Below is a small trained network, with its code and all its weights. Each question gives an input and a target symbol and asks what happens when units are switched off, that is, made to give their printed mean instead of their output.

import numpy as np


def w(rows, s, z=0):
    codes = np.array(rows[::2]) - 128.0
    scale = np.full(codes.shape[1], s)
    scale[-1] = z or s
    return codes * scale


def f(y):
    return y / 2 * (1 + np.tanh(0.7978845608 * (y + 0.044715 * y**3)))


def softmax(a):
    e = np.exp(a - a.max(-1, keepdims=True))
    return e / e.sum(-1, keepdims=True)


def log_softmax(a):
    a = a - a.max(-1, keepdims=True)
    return a - np.log(np.exp(a).sum(-1, keepdims=True))


def net(x, mask):
    ids = ['αεμστφψ'.index(c) for c in x.split()]
    T = len(ids)
    res = E[ids] + P[:T]
    u = 0
    for l in range(3):
        r = res
        for j in range(3):
            rows = slice(2 * j, 2 * j + 2)
            q, k, v = (r @ M[l][rows].T for M in (Q, K, V))
            z = softmax(np.where(np.tri(T) > 0, q @ k.T / 2**0.5, -1e9)) @ v
            o = O[l][rows]
            res = res + np.where(mask[u + j], z, o[:, -1]) @ o[:, :-1]
        u += 3
        y = f(res @ A[l][:, :-1].T + A[l][:, -1])
        res = res + np.where(mask[u : u + 4], y, B[l][:, -1]) @ B[l][:, :-1]
        u += 4
    return log_softmax(res[-1] @ U[:, :-1].T + U[:, -1])


Q, K, V, O, A, B = {}, {}, {}, {}, {}, {}
E = w([
[175,201,17],'α',
[76,141,87],'ε',
[59,71,190],'μ',
[254,162,11],'σ',
[113,61,137],'τ',
[168,121,118],'φ',
[39,5,167],'ψ',
],0.0092)
P = w([
[134,124,119],'0',
[255,244,103],'1',
[193,141,163],'2',
[199,147,182],'3',
[152,197,175],'4',
[146,171,127],'5',
[101,115,140],'6',
[122,155,132],'7',
[95,141,145],'8',
[94,86,100],'9',
],0.0094)
Q[0] = w([
[111,155,216],'L0H1',
[72,118,27],'L0H1',
[173,198,220],'L0H2',
[238,142,233],'L0H2',
[124,167,54],'L0H3',
[130,76,253],'L0H3',
],0.0073)
K[0] = w([
[118,190,170],'L0H1',
[85,114,226],'L0H1',
[33,97,222],'L0H2',
[98,12,76],'L0H2',
[120,202,1],'L0H3',
[118,78,232],'L0H3',
],0.0072)
V[0] = w([
[70,62,143],'L0H1',
[92,104,122],'L0H1',
[194,132,123],'L0H2',
[146,182,50],'L0H2',
[96,100,8],'L0H3',
[148,127,170],'L0H3',
],0.012)
O[0] = w([
[242,70,152,110],'L0H1',
[135,101,171,94],'L0H1',
[142,139,112,251],'L0H2',
[113,226,252,124],'L0H2',
[124,194,235,69],'L0H3',
[171,121,2,174],'L0H3',
],0.0066,0.0016)
A[0] = w([
[190,189,118,3],'L0N1',
[195,29,254,8],'L0N2',
[150,164,93,10],'L0N3',
[155,174,81,72],'L0N4',
],0.0072,0.0027)
B[0] = w([
[114,30,2,120],'L0N1',
[220,128,21,250],'L0N2',
[129,60,114,65],'L0N3',
[108,47,119,144],'L0N4',
],0.0074,0.0011)
Q[1] = w([
[226,52,57],'L1H1',
[106,216,37],'L1H1',
[2,137,186],'L1H2',
[108,161,230],'L1H2',
[215,69,132],'L1H3',
[125,187,168],'L1H3',
],0.0064)
K[1] = w([
[189,84,140],'L1H1',
[130,129,254],'L1H1',
[206,64,145],'L1H2',
[188,90,19],'L1H2',
[185,170,87],'L1H3',
[162,84,167],'L1H3',
],0.0059)
V[1] = w([
[149,163,44],'L1H1',
[114,66,95],'L1H1',
[71,180,145],'L1H2',
[60,197,228],'L1H2',
[107,88,136],'L1H3',
[160,67,2],'L1H3',
],0.0075)
O[1] = w([
[179,161,179,173],'L1H1',
[139,28,100,170],'L1H1',
[73,96,113,66],'L1H2',
[30,118,61,3],'L1H2',
[123,95,64,129],'L1H3',
[223,125,254,242],'L1H3',
],0.0066,0.0051)
A[1] = w([
[177,254,95,174],'L1N1',
[177,164,24,176],'L1N2',
[17,92,65,188],'L1N3',
[138,61,10,254],'L1N4',
],0.0081,0.0045)
B[1] = w([
[145,49,201,254],'L1N1',
[27,95,189,189],'L1N2',
[102,254,154,236],'L1N3',
[13,184,229,218],'L1N4',
],0.0082,0.0029)
Q[2] = w([
[178,156,189],'L2H1',
[78,63,72],'L2H1',
[30,104,189],'L2H2',
[249,128,120],'L2H2',
[116,213,168],'L2H3',
[116,219,82],'L2H3',
],0.011)
K[2] = w([
[196,37,161],'L2H1',
[87,206,165],'L2H1',
[45,118,57],'L2H2',
[255,126,182],'L2H2',
[130,37,116],'L2H3',
[118,40,155],'L2H3',
],0.0092)
V[2] = w([
[56,111,119],'L2H1',
[200,137,153],'L2H1',
[144,144,177],'L2H2',
[104,8,133],'L2H2',
[76,160,166],'L2H3',
[183,113,179],'L2H3',
],0.011)
O[2] = w([
[39,93,62,23],'L2H1',
[226,145,254,254],'L2H1',
[105,104,218,197],'L2H2',
[175,221,175,129],'L2H2',
[9,146,102,124],'L2H3',
[216,127,193,219],'L2H3',
],0.0054,0.015)
A[2] = w([
[205,171,7,2],'L2N1',
[204,81,151,71],'L2N2',
[39,2,146,42],'L2N3',
[72,94,31,42],'L2N4',
],0.0057,0.0045)
B[2] = w([
[166,136,137,125],'L2N1',
[141,170,100,254],'L2N2',
[175,168,69,166],'L2N3',
[255,114,114,167],'L2N4',
],0.0091,0.019)
U = w([
[110,255,115,50],'α',
[153,170,80,53],'ε',
[149,111,107,77],'μ',
[39,195,193,229],'σ',
[163,139,135,64],'τ',
[102,116,167,253],'φ',
[180,105,106,150],'ψ',
],0.0063,0.0051)

Each question gives the input, a string of symbols that net reads in full, and the target symbol t.
The units are the heads (2 rows each of Q, K, V and O) and the neurons (one row each of A and B). Each row of codes is followed by its name. A weight is (code - 128) times the scale printed after its matrix; where a second scale follows, it is the last column's (O, A, B and U).
mask holds one flag per unit, layer by layer, with each layer's heads first. A switched-off unit (its flag False) gives its mean, the last column of its rows in O or B, instead of its output. The means were averaged over made-up inputs and are rounded, as every weight is.
A unit's drop is (log p(t) with every unit on - log p(t) with that unit switched off) / (log p(t) with every unit on - log p(t) with every unit switched off).
most important unit: the unit with the biggest drop
k most important neurons: the k neurons with the biggest drops, biggest first
heads that matter: for each layer, one digit per head in row order, 1 if its drop is at least 0.15 and else 0, layers parted by /
drop of u: that unit's drop, to one decimal
input α φ ψ α, target ε: 3 most important neurons -> L2N4, L2N3, L0N2
input α ε τ ε σ τ φ, target ε: 3 most important neurons -> L2N4, L2N3, L0N2
input τ σ φ τ σ, target φ: most important unit -> L0H1
input φ τ ε, target σ: heads that matter -> 100 / 011 / 000
input α μ ψ σ, target ε: 3 most important neurons -> L2N4, L2N3, L0N2
input α τ α φ ψ φ μ, target ε: 4 most important neurons -> L2N4, L2N3, L0N2, L1N2
input σ α ε, target α: heads that matter -> 111 / 011 / 111
input α ψ ε ψ ψ φ μ ψ α, target ε: 2 most important neurons -> L2N3, L2N4
input τ τ ψ ψ σ, target φ: heads that matter -> 000 / 000 / 000
input φ φ ψ ψ ψ ψ τ, target σ: 4 most important neurons -> L2N4, L1N4, L0N2, L2N3
input α ψ α ψ ψ σ τ φ, target ε: 3 most important neurons -> L2N3, L2N4, L0N2
input φ ψ φ ψ α ψ ψ, target σ: 2 most important neurons -> L2N4, L0N2
input α α ψ, target α: 3 most important neurons -> L1N3, L1N1, L2N3
input α τ ψ, target α: most important neuron -> L1N4
input φ φ σ φ μ α φ ψ α μ, target σ: 2 most important neurons -> L2N4, L0N2
input α φ ψ ε ψ ψ φ α τ, target ε: drop of L2H2 -> 0.6
input α τ τ φ μ μ ψ ψ, target ε: drop of L2H2 -> 0.6
input φ ψ τ τ, target σ: drop of L2N4 -> 0.4
input φ μ α φ ψ ψ ε φ ε, target σ: drop of L1H3 -> 0.1
